Below is a small trained network, with its code and all its weights. Each question gives an input and a class and asks what happens when units are switched off, that is, made to give their printed mean instead of their output.

import numpy as np


def w(rows, s, z=0):
    codes = np.array(rows[::2]) - 128.0
    scale = np.full(codes.shape[1], s)
    scale[-1] = z or s
    return codes * scale


def norm(h):
    return h / np.sqrt((h * h).mean(-1, keepdims=True) + 1e-5)


def f(y):
    return y / 2 * (1 + np.tanh(0.7978845608 * (y + 0.044715 * y**3)))


def log_softmax(a):
    a = a - a.max(-1, keepdims=True)
    return a - np.log(np.exp(a).sum(-1, keepdims=True))


def net(x, mask):
    res = np.array(x, float).reshape(1, 2) / 4 @ E
    u = 0
    for l in range(2):
        y = f(norm(res) @ A[l][:, :-1].T + A[l][:, -1])
        res = res + np.where(mask[u : u + 14], y, B[l][:, -1]) @ B[l][:, :-1]
        u += 14
    return log_softmax(norm(res)[-1] @ U[:, :-1].T + U[:, -1])


A, B = {}, {}
E = w([
[153,127,118,3,133],'x0',
[81,126,145,120,121],'x1',
],0.014)
A[0] = w([
[211,156,86,128,105,22],'L0N1',
[100,103,138,103,158,211],'L0N2',
[136,232,125,118,190,2],'L0N3',
[230,197,142,133,115,65],'L0N4',
[179,156,57,92,82,62],'L0N5',
[138,86,93,105,93,141],'L0N6',
[245,151,124,144,113,53],'L0N7',
[143,188,121,97,117,116],'L0N8',
[131,74,181,119,128,113],'L0N9',
[114,157,120,178,181,60],'L0N10',
[91,70,193,137,172,141],'L0N11',
[168,144,105,86,69,148],'L0N12',
[114,102,197,108,177,66],'L0N13',
[114,185,90,181,141,37],'L0N14',
],0.013,0.0067)
B[0] = w([
[67,105,36,74,163,184],'L0N1',
[100,170,139,162,104,233],'L0N2',
[149,17,220,25,145,99],'L0N3',
[64,169,79,126,74,207],'L0N4',
[181,166,137,128,48,224],'L0N5',
[51,247,134,96,224,173],'L0N6',
[20,94,45,137,254,226],'L0N7',
[72,129,202,192,101,173],'L0N8',
[169,129,101,155,208,124],'L0N9',
[172,144,107,48,26,183],'L0N10',
[191,101,16,127,138,201],'L0N11',
[47,174,218,151,98,254],'L0N12',
[122,66,28,121,203,118],'L0N13',
[155,77,157,53,122,175],'L0N14',
],0.0074,0.0045)
A[1] = w([
[117,80,116,110,58,25],'L1N1',
[79,74,47,108,175,209],'L1N2',
[192,82,102,26,154,164],'L1N3',
[83,118,50,121,162,156],'L1N4',
[170,91,104,65,152,222],'L1N5',
[220,21,114,46,199,153],'L1N6',
[136,6,123,218,158,138],'L1N7',
[117,9,173,139,170,5],'L1N8',
[221,48,99,72,165,142],'L1N9',
[116,33,208,169,124,95],'L1N10',
[215,82,116,146,43,72],'L1N11',
[97,181,137,235,141,34],'L1N12',
[109,185,125,42,182,32],'L1N13',
[69,145,163,140,157,157],'L1N14',
],0.017,0.011)
B[1] = w([
[63,211,152,184,166,122],'L1N1',
[103,145,70,171,178,244],'L1N2',
[37,206,221,220,90,144],'L1N3',
[128,124,75,152,185,223],'L1N4',
[111,144,101,211,155,160],'L1N5',
[42,222,228,228,56,128],'L1N6',
[188,101,61,20,107,252],'L1N7',
[154,223,83,51,29,123],'L1N8',
[28,172,251,207,86,134],'L1N9',
[194,154,158,13,112,150],'L1N10',
[66,167,207,189,127,186],'L1N11',
[58,153,208,218,161,186],'L1N12',
[227,48,101,71,98,197],'L1N13',
[114,153,122,187,147,203],'L1N14',
],0.015,0.011)
U = w([
[213,179,221,5,22,234],'0',
[168,173,18,92,215,181],'1',
[33,243,204,230,166,223],'2',
[45,37,212,81,138,5],'3',
[103,18,234,102,177,5],'4',
[89,16,236,108,165,5],'5',
[62,16,222,105,166,5],'6',
],0.018,0.014)

Each question gives the input, the list of numbers given to net, and the class t.
The units are the neurons (one row each of A and B). Each row of codes is followed by its name. A weight is (code - 128) times the scale printed after its matrix; where a second scale follows, it is the last column's (A, B and U).
mask holds one flag per neuron, layer by layer. A switched-off neuron (its flag False) gives its mean, the last column of its row in B, instead of its output. The means were averaged over made-up inputs and are rounded, as every weight is.
A unit's drop is (log p(t) with every unit on - log p(t) with that unit switched off) / (log p(t) with every unit on - log p(t) with every unit switched off).
The circuit of an input: a set's keep is (log p(t) with only the set's units on - log p(t) with every unit switched off) / (log p(t) with every unit on - log p(t) with every unit switched off). Starting from the 12 units with the biggest drops (on a tie, the unit counted first), units are removed one at a time, each time the one whose removal leaves the highest keep (on an exact tie, the one counted first), for as long as the keep stays at least 0.8.
circuit, biggest first: the units of the circuit, biggest drop first
top k neurons: the k neurons with the biggest drops, biggest first
top k neurons in layer l: the k neurons of layer l with the biggest drops, biggest first
drop of u: that unit's drop, to one decimal
input [-4,2], class 0: top 3 neurons in layer 0 : (L0N7; L0N6; L0N4)
input [-4,5], class 1: circuit, biggest first : (L0N12; L1N7; L0N6)
input [3,0], class 2: top 2 neurons in layer 1 : (L1N7; L1N14)
input [-8,-8], class 0: top 2 neurons : (L1N7; L1N2)
input [-3,4], class 1: top 3 neurons : (L0N12; L0N11; L0N5)
input [-3,5], class 1: top 4 neurons : (L0N11; L0N12; L0N5; L1N7)
input [-7,5], class 0: top neuron : (L0N6)
input [7,-5], class 0: top 2 neurons : (L0N12; L1N13)
input [-2,6], class 1: top 2 neurons in layer 0 : (L0N11; L0N12)
input [-4,8], class 1: top 3 neurons in layer 0 : (L0N11; L0N12; L0N6)
input [-5,4], class 0: top 3 neurons : (L0N6; L0N7; L0N4)
input [1,-2], class 2: top 2 neurons : (L0N12; L1N7)
input [3,3], class 2: top 2 neurons in layer 0 : (L0N8; L0N10)
input [-3,8], class 1: top 3 neurons : (L0N11; L0N12; L0N6)
input [-5,3], class 0: top neuron : (L0N7)
input [-4,7], class 1: top 4 neurons : (L0N11; L0N12; L0N5; L1N7)
input [-5,6], class 1: top 3 neurons in layer 1 : (L1N7; L1N13; L1N12)
input [0,8], class 1: top 3 neurons : (L0N11; L0N12; L0N2)
input [-2,7], class 1: top 3 neurons in layer 0 : (L0N11; L0N12; L0N6)
input [-7,-4], class 0: top neuron : (L1N7)
input [5,-3], class 0: drop of L1N2 : 0.2
input [-1,6], class 1: drop of L0N11 : 2.0
input [7,4], class 0: drop of L1N13 : 0.6
input [1,2], class 2: drop of L1N4 : 0.0
